Each row of numbers belongs to one of the things below and depends on some of the facts about them. Some rows are named. Which thing is each other row?

Facts:
flidam: γ a; π pugek; α 358
druka: γ c; π skomuk; α 358
lebral: γ a; Σ skoskis; π zuskon; α 358
flegis: γ a; π skaskim; α 916
foskur: γ b; π zigu; α 358
bitribrer: γ b; π zigu; α 916
rupli: Σ triklubos
drasti: γ a; π lipo; α 916
zuklo: γ b; π meben; α 916
tapli: γ a; Σ stasan; π dovin; α 916
skoskol: γ a; π flistun; α 916
disa: γ c; π mavude; α 358
naren: γ c; π zigu; α 916
padopo: γ d; π grabre; α 916
tugrik: γ c; π plira; α 916
trudes: γ a; π plira; α 916
plefle: γ a; π dradran; α 358
vuvin: γ a; Σ stivufa; π truplis; α 916
vipla: γ a; Σ skogo; π flistun; α 358
dreros: γ e; π pugek; α 916
skoskis: γ b; π klipezu; α 916
brigrim: γ b; π flistun; α 916
bruvim: γ a; Σ plebre; π greponu; α 358
lipo: Σ fluklu
padrur: γ c; Σ foflen; π stoklal; α 358
gedu: γ a; Σ zigu; π zako; α 358
meskun: γ d; Σ motrol; π greponu; α 358
musim: γ f; Σ petre; π soka; α 358
padam: Σ grufleklin
gibik: γ b; π pugek; α 358
liresok: γ b; π mavude; α 358
tolal: γ b; π pegrus; α 916
plira: Σ vipla
trorik: γ c; Σ triri; π skaskim; α 358
fikor: γ f; π zako; α 358
bulur: γ b; Σ flegis; π plira; α 358
puska: γ a; Σ tego; π padam; α 358
triri: γ b; Σ disa; π meben; α 916
tego: γ a; π plira; α 916
flifebras: γ c; π skomuk; α 916
letrisik: γ e; π plira; α 358
mozi: γ d; π skaskim; α 916
rulis: γ d; Σ fetruk; π zako; α 358
foski: γ a; π pugek; α 358
muklus: γ a; π skamak; α 358
gragra: γ b; π plira; α 916
sasis: γ b; π soka; α 358
braskir: γ c; Σ mavude; π zigu; α 358
grabre: Σ vatigok
petre: γ b; Σ plira; π greponu; α 916
fetruk: γ c; π lipo; α 916
plebre: γ e; π ponem; α 358
zema: γ b; π greponu; α 916
boper: γ e; π dovin; α 358
traden: γ a; π dradran; α 358
fluklu: γ b; Σ lobrizan; π meben; α 358
vatigok: γ f; π soka; α 358
tedrim: γ a; π grabre; α 916
trubrum: γ a; π rupli; α 916
stugrudruk: γ d; π mavude; α 358
lofliflam: γ a; Σ greponu; π skamak; α 358
ralar: γ b; π dradran; α 358
mesko: γ a; π dovin; α 916
flizir: γ c; π truplis; α 916
renen: γ a; π pegrus; α 358
motrol: γ b; Σ skaskim; π skaskim; α 358
stostom: γ c; Σ flifebras; π grabre; α 358
drolis: γ e; π pugek; α 358
stivufa: γ a; Σ boper; π zuskon; α 358
todrakim: γ f; Σ puska; π dradran; α 916
pupan: γ c; π grabre; α 358
flanebel: γ a; Σ grabre; π truplis; α 916
lobrizan: γ b; Σ demem; π truplis; α 916
pleples: γ e; π rupli; α 916
stoklal: Σ braskir
sitim: γ f; π padam; α 916
sosur: γ a; π plomelol; α 358
flozek: γ e; π lipo; α 916
takem: γ c; π lipo; α 916
triklubos: Σ bulur
grufleklin: γ e; π skudro; α 916
sizak: γ c; π zako; α 358
stotran: γ a; Σ gepa; π pegrus; α 916
foflen: γ a; Σ stostom; π stiduk; α 916
zigu: Σ soka
refos: γ f; Σ flidam; π zoges; α 916
pugek: Σ lofliflam
skogo: γ e; π dovin; α 916
plebor: γ b; π pugek; α 358
komak: γ f; π triklubos; α 916
tozaner: γ b; π skamak; α 358
detrom: γ b; π stoklal; α 358
gepa: γ a; π soka; α 358
demem: γ b; π zako; α 358
tokeplor: γ a; Σ lebral; π skaskim; α 358
nadrek: γ f; π nagriklem; α 916
tatredrum: γ a; π pegrus; α 916
skado: γ d; Σ refos; π lipo; α 916
dretrepla: γ d; Σ naren; π skaskim; α 358
dakur: γ a; π greponu; α 916
soka: Σ komak
konil: γ e; π mavude; α 358
vustim: γ e; π zuskon; α 358
fanal: γ a; π mavude; α 358
plestistu: γ b; π rupli; α 358
grutol: γ e; π stiduk; α 916
stilel: γ b; Σ dradran; π skamak; α 916
skaskim: Σ mozi
poklek: γ a; π nagriklem; α 358
gridubi: γ e; π plomelol; α 358
stasan: γ b; π skomuk; α 358
ditrik: γ e; π dovin; α 358
gube: γ c; Σ pugek; π plomelol; α 358
nuzan: γ c; π ponem; α 358

Named rows:
[ -5   1   0   3   0  -2   0   6   4   3   2   1  -5   0   8   1   0  -1
   0  -5   0  -1   1   4  -1  -2   1  -3  -5  -1  -3  -3   0   6  -2   4
 -14   5  -6   1   2] -> grabre
[ 2 -1  1 -2  3 -1  3 -1  5 -4  0  5  1 -1  1  0 -1  1 -1 -7  1 -2 -1 -1
  1  1 -4 -1  2  0 -1  1  2  0  3  0  2 -8  5  1 -2] -> flizir
[-14  -1  -2   0   3  -7   0   0  -2  -3  -2  -9  -2   2  -8  -1   8  -1
  -5  13  -1  11   2  -5  -1   4  -4   2  -3   4   7  -3  12  -3  -3  -5
  10   2  -1   2  -6] -> demem
[-3 -1  0 -2 -3  2 -1  0 -3 -1  1  0 -1 -1 -8  0  1  2  1  7  0 -3 -1 -1
 -1 -3  2  3  1 -1  1  1 -2  0  1 -2  5  4 -3  0 -1] -> poklek
[ -9  -5   1   1   9  -8   3   0   6  -9   2   2  -4  -1   0  -2   5  -1
  -6   2  -1   7   1  -5  -1   3 -11  -2   0   4  -1  -1  14  -3   4  -3
   7 -10   6   5  -6] -> flifebras
[  0   1  -1  -4   5  -3  -1  -1   5  -3  -4  -1   2  -2   4   1   2   0
  -3 -11   1   4   0  -1   2   6  -1  -2   0   0   3   2   5   1  -1  -4
   6  -8   4   0  -3] -> lobrizan
[  3   2   1 -10  -8   4  -1   1  -2   1  -3   3   1  -5  -6   2  -3   4
   6  -6   4  -7  -4   4   1  -5  15   1   1  -8   2   6 -11   5   0  -5
  -1  10  -5  -5   0] -> gedu
[-3 -1  0 -2 -3  2 -1  0 -4 -1  1  0 -1 -1 -8  0  1  2  1  7  0 -3 -1 -2
 -1 -3  2  3  1 -1  1  1 -2  0  1 -2  5  4 -3  0 -1] -> sosur
[-3 -1  0 -2 -3  1  1 -1 -4 -1  0  0  0  0 -8  0  1  2  1  7  1 -1  0 -1
  0 -3  2  2  0  0  2  0 -2 -1  0 -2  3  5 -2 -1  0] -> druka
[  0  -3  -2   4  -7   2  -8   2  -5  -2  -4  -5   5   0  -1   1   3   3
   0   4   1   5   3   2  -2   2  -1   3  -1   1   7   3 -13   1  -6  -8
  10  -6  -1   2   1] -> plebor
[ -1  -1   0  -5   3  -2   0   1   6  -5   0   5  -1  -4   2   0   0   2
  -1 -10   1  -2  -2   0   0   1  -1  -2   2  -2  -2   3   2   2   4  -3
   4  -5   3   0  -3] -> foflen
[ 22   7 -13  27   1  20  15  -9 -19   0  20   1   4  20  -1  -5  -5  -1
   6  25 -21 -12   8  -4   2  -5 -45  -1  17  20  -5 -18   5  -7   4  33
  14 -12  34   4   1] -> skogo
[ -4   2   0   4   0  -2   2   6   4   3   2   1  -5   1   7   1   0  -1
   0  -3  -1  -1   0   3  -1  -3   1  -2  -4  -1  -2  -3   0   6  -1   6
 -15   4  -6   1   1] -> zako
[ 2  0  0 -3  4  0  2 -1  6 -5  1  6  0 -1  1  0 -1  2  0 -6 -1 -4 -2 -2
  1  1 -4  0  2 -1 -1  2  4  1  5  0  4 -9  4  1 -4] -> mesko
[-12  -3   0   1   2  -5   3   0  -3  -4   1  -3  -4   2 -10  -2   6   0
  -3  17  -1   6   2  -6  -2  -1  -6   2  -1   4   3  -3   9  -4   1  -3
   6   2   0   3  -6] -> disa
[ 1 -1  3  1  0  3 -1 -5  5 -1 -2  4  1 -9  3  2  2  0 -3 -3  0 -7 -3 -1
  2  2 -1 -5  2  3 -4 -1  1 -4  7 -1  9 -6  5 -2  5] -> tugrik
[ -6  -2  -3  -7   4  -1  -6  -4 -12   1   1  -7   1  -1  -8  -4   2  -1
  -1  -8   4   4   5   2   1   5   8   4   1  -2   0   1   1  -3  -6  -6
   5  12  -5  -2   3] -> motrol
[ -8  -4  -1  -1   8  -4  -5   2  -6   3   8  -2  -6  -1   6  -5  -1  -3
  -2 -18   3   1   6   6  -2   2   6   1  -2  -3 -11  -3   2   1  -4   2
 -14  13  -9   0   8] -> skaskim

Rows to name:
No name comes twice in this set of rows, the named rows included.
[-15  -2   0   6   6  -9   2   7   6  -1   4  -3  -9   1   6  -1   5  -3
  -5   6  -2   7   2  -1  -3  -1  -7  -3  -6   3  -2  -6  12   3  -1   3
 -10   3  -4   5  -4]	greponu
[-5  1 -2 -4 -3 -1 -2 -1 -3  0 -5 -6  1 -1 -5  1  3  0 -1  1  2  4  0  1
  1  2  6  1 -1 -1  6  1 -1  0 -4 -6  6  6 -3 -2 -1]	fluklu
[ -9  -8  -1   6  -2  -2  -6   4  -3  -8   3  -3  -2   0  -4  -1   6   2
  -3  17  -1   7   4  -2  -6  -1 -10   4  -1   5   1   2  -4  -2   0  -8
  14  -7   1   6  -3]	flidam
[-6 -1  1 -4 -3 -2  1  0 -2 -2 -2 -1 -2 -2 -8  0  2  1  0  5  2  2  0  0
  0 -3  5  1 -1 -1  3  2 -1 -1  0 -5  3  6 -3 -1 -2]	stostom
[  1  -1   2   1   1   4  -2  -4   6  -1  -1   4   0 -10   4   2   2   0
  -3  -3  -1 -10  -4  -2   2   3  -1  -4   3   2  -6   0   2  -2   8  -1
  11  -6   4  -2   4]	trudes
[ -1  -5   0   2  -7   3  -7   3  -4  -5   0   0   2  -1  -3   1   1   4
   1   7   1   0   1   1  -4  -2  -2   4   0   0   1   5 -14   1  -1  -7
   9  -5  -1   2   0]	foski
[-10  -8  -1  -3  15  -6  -2  -3  -1  -8   8   0  -5  -1  -2  -7   3  -2
  -6  -7   0   5   5  -4  -2   7  -9   2   3   2  -9  -1  16  -6   3  -3
   9  -3   3   4  -2]	flegis
[-11  -3   0   2   2  -3   1   0  -3  -5   3  -3  -5   1 -10  -2   5   0
  -3  17  -2   3   1  -6  -2  -1  -6   2   0   3   1  -2   9  -3   2  -2
   9   2  -1   3  -5]	gepa
[  3  -2   0 -10  -2   4  -4  -4 -12   3   2   1   3  -2  -8  -3  -4   2
   4 -14   7  -5   2   5   1  -1  15   4   4  -7  -4   4 -11  -2  -2  -3
  -2  15  -6  -5   7]	trorik
[ 24   7  -1  35  -4  28   1  -9 -10  18  12   4   7  12   6   1  -4   0
   4  24 -15 -33   0  -8   1   1 -20   3   5  12 -11 -21  -6 -10   7  38
  -6 -17   1   2  21]	plira
[ 21   8 -10  24  -7  29   9  -7 -26   5  18   2   5  17 -11  -3  -6   6
  11  27 -18 -25   5  -4   1  -8 -29   5  16  12  -5 -15 -10  -5   3  31
  10  -5  17   1   7]	vipla
[-7  0  1  0 -5  2 -6 -5 -2  4 -7 -7  1 -9 -3  3  6 -1 -4  6  1 -1 -2  0
  2  3  7 -2 -1  2  3 -1  0 -3 -1 -6 12  7 -2 -5  5]	bulur

Now the same things, written a new way:
Some things and their rows:
[ -2  -1  -2  -1  13   3  -3   7   3 -34 -22 -29  -5  16 -13   4   2 -20
  13  -7  12  23  -3   8  15  15  24  -7  -6  11] -> musim
[ -2  -2   0   8   4  -1   4  -6  13   8  -1   3   1  -6  -1  -6  -1   9
  -1   3 -11   6   5  -4  -2  -1   6  -7   3  -8] -> motrol
[  5  -2   0  -7   1   2   1  -4  21   2  -5 -14   5  -8   4   3   0   4
  -2  -3  -1  -3   3  -1  -8   4   0   1   0  -7] -> vatigok
[ -1   0   6   4  -1   9  -5  -3  17  -6   0   2  -4 -16   2   3  10   9
  -2   1  -9  -1  12   2  -6   7   5  -1   0   1] -> drolis
[  8  -5  -5  -5   0  -4   4  -5  19   5  -6 -15   5  -2   1   3   0   5
   0  -5   6  -3   4   2  -9   2   1   1   0  -6] -> disa
[ 2  1 -1  1  1  2  0 -4 11  4 -3  2  4 -7 -1 -2  1  4  0 -2  7  2  6  1
 -1  4  0 -4  2 -1] -> liresok
[ -1  -2   5   4  -1   6  -3  -3  15  -4   0   2  -4 -11   1   3  12  10
   0  -2  -5   0  13   3  -7   6   7  -2  -1   0] -> plebor
[ 1  1 -1  1  1  2 -1 -4 12  3 -3  2  3 -7 -1 -2  2  4  0 -2  5  3  5  1
 -2  4  0 -5  1 -1] -> sasis
[  0  -9 -12   1   6  -5   5  -4  14   6   1 -17   4  -5   2  -1   1   7
  -4   5 -14  -3   3  -4  -3  -5   2   4  -2 -15] -> flegis
[  1  -3 -10   4   4   1  -2   0   3   4   2   2   5  -8  -1   0   7   1
   0   3   4  -2   4   1   3   1  -3   2  -3  -1] -> brigrim
[ 2 -2 -9 11  6  5 -4  2 -7  6 -1 11  3 -6 -5 -1  5  2  4  4  5 -1  3  1
  6  0 -1  3  0  5] -> stotran
[  1  -3 -10   4   4   2  -2  -1   3   4   2   2   6  -8  -1   0   6   1
   0   3   5  -2   4   1   3   2  -3   2  -3  -1] -> tolal
[  2  -5 -11  -1   6  -3  -2   3  12   0  -2 -16   8  -6  10   4   6   1
  -1  -3  -6  -7  -2   2  -6  -1 -11  -1 -12  -7] -> tego
[  1  -1 -10   3   4   6  -4  -1   5   3   2   2   7 -13  -1  -1   4   0
  -2   6   2  -3   3  -1   5   3  -5   3  -2   0] -> flozek
[  7  -1  -1  -3  -1 -10   4   4  15  -4  -3 -14   0   1   5  -1   3   1
  -2   5  -2 -10   2   0   1   2  -2   1  -3  -4] -> dradran
[  8  -1  -2  -4  -1 -10   4   3  15  -3  -3 -14   1   1   5  -1   3   1
  -2   4   0 -10   2  -1   1   1  -3   1  -2  -4] -> mavude
[ 5  3  3 11  2 -3  1  7 -3 -1 -3 11 -4  2 -1 -4  5  0  4  7  1 -4  1 -1
  9  1  0 -1  1  7] -> padam
[ 6  1  1  4  0 -7  2  6  6 -3 -3 -2 -2  2  2 -2  4  0  1  6 -1 -6  2  0
  5  2 -1  0 -1  2] -> meben

Rows to name:
No name comes twice in this set of rows, the named rows included.
[ 3  2 -1  8  3  5 -2 -1  1  5 -6 12  1 -6 -5 -2  0  5  3  0  7  3  4  1
  1  3  2 -2  6  5]	bruvim
[ -4  -7 -15  -6  10  -3  -4   9   3 -31 -16 -34   3  11 -12   3   7 -21
   8  -2  16  17  -1  12  18  15  17  -4 -13   6]	petre
[  5   0   6   7  -2  -3   1   5   8  -6   1   1  -9  -3   4   2  12   7
   1   5  -9 -10   8   0   0   2   3   3  -1   2]	pugek
[  2   0  -1  -6   1   2  -1  -6  23  -1  -3 -11   5 -13   4   0   1   4
  -6   0  -2  -1   4  -1  -5   5  -2  -3   0  -6]	plebre
[  4  -5  -9  -4   4   1   1  -2  14   4   2 -15   6  -8   5   4   5   2
  -3   2  -3  -9   2  -2  -4   0  -5   8  -4  -8]	komak
[ -2  -3  -3   6   2   9  -7   0   9  -5   4   2  -1 -17   1   5  15   6
  -2   5 -10  -5  11   1  -1   5   1   6  -4   1]	dreros
[ -7 -23  -8 -17 -11   3 -11  20   9  -6 -24 -19  23 -18  -3  -8  10 -16
  -4  12   5   9   2  30  12  27  10   1 -16   8]	skogo
[ 7 -2 -5  6  2 -2  2 -7 13  3 -4 -2  4 -6 -2  0  1  3  0 -2  8  2  7  3
 -2  4  1 -2  2  2]	stugrudruk
[ 1 -4 -2 19  6 -2  4 -6  6  8 -4  9  0 -3 -5 -6 -1  6  2  4 -8 10  6  0
  2 -1 10 -6  5  0]	dretrepla
[  1  -3 -10  -3   3   2  -2  -2  14   0   2 -11   7 -13   3   1   5   1
  -5   5  -2  -6   3  -1   0   3  -6   4  -5  -6]	grufleklin
[ 4  0  1 -1  2  5 -1 -2 11  4 -6 -2  3 -7  0  0  0  2  0 -1  3  1  3  0
 -3  4  1  0  2 -1]	fikor
[  4   0  -3  -7   0  -2   2  -7  22   4  -1 -10   6  -8   3   0   1   6
  -4  -4   5  -2   6  -1  -7   3  -3  -3   0  -9]	demem

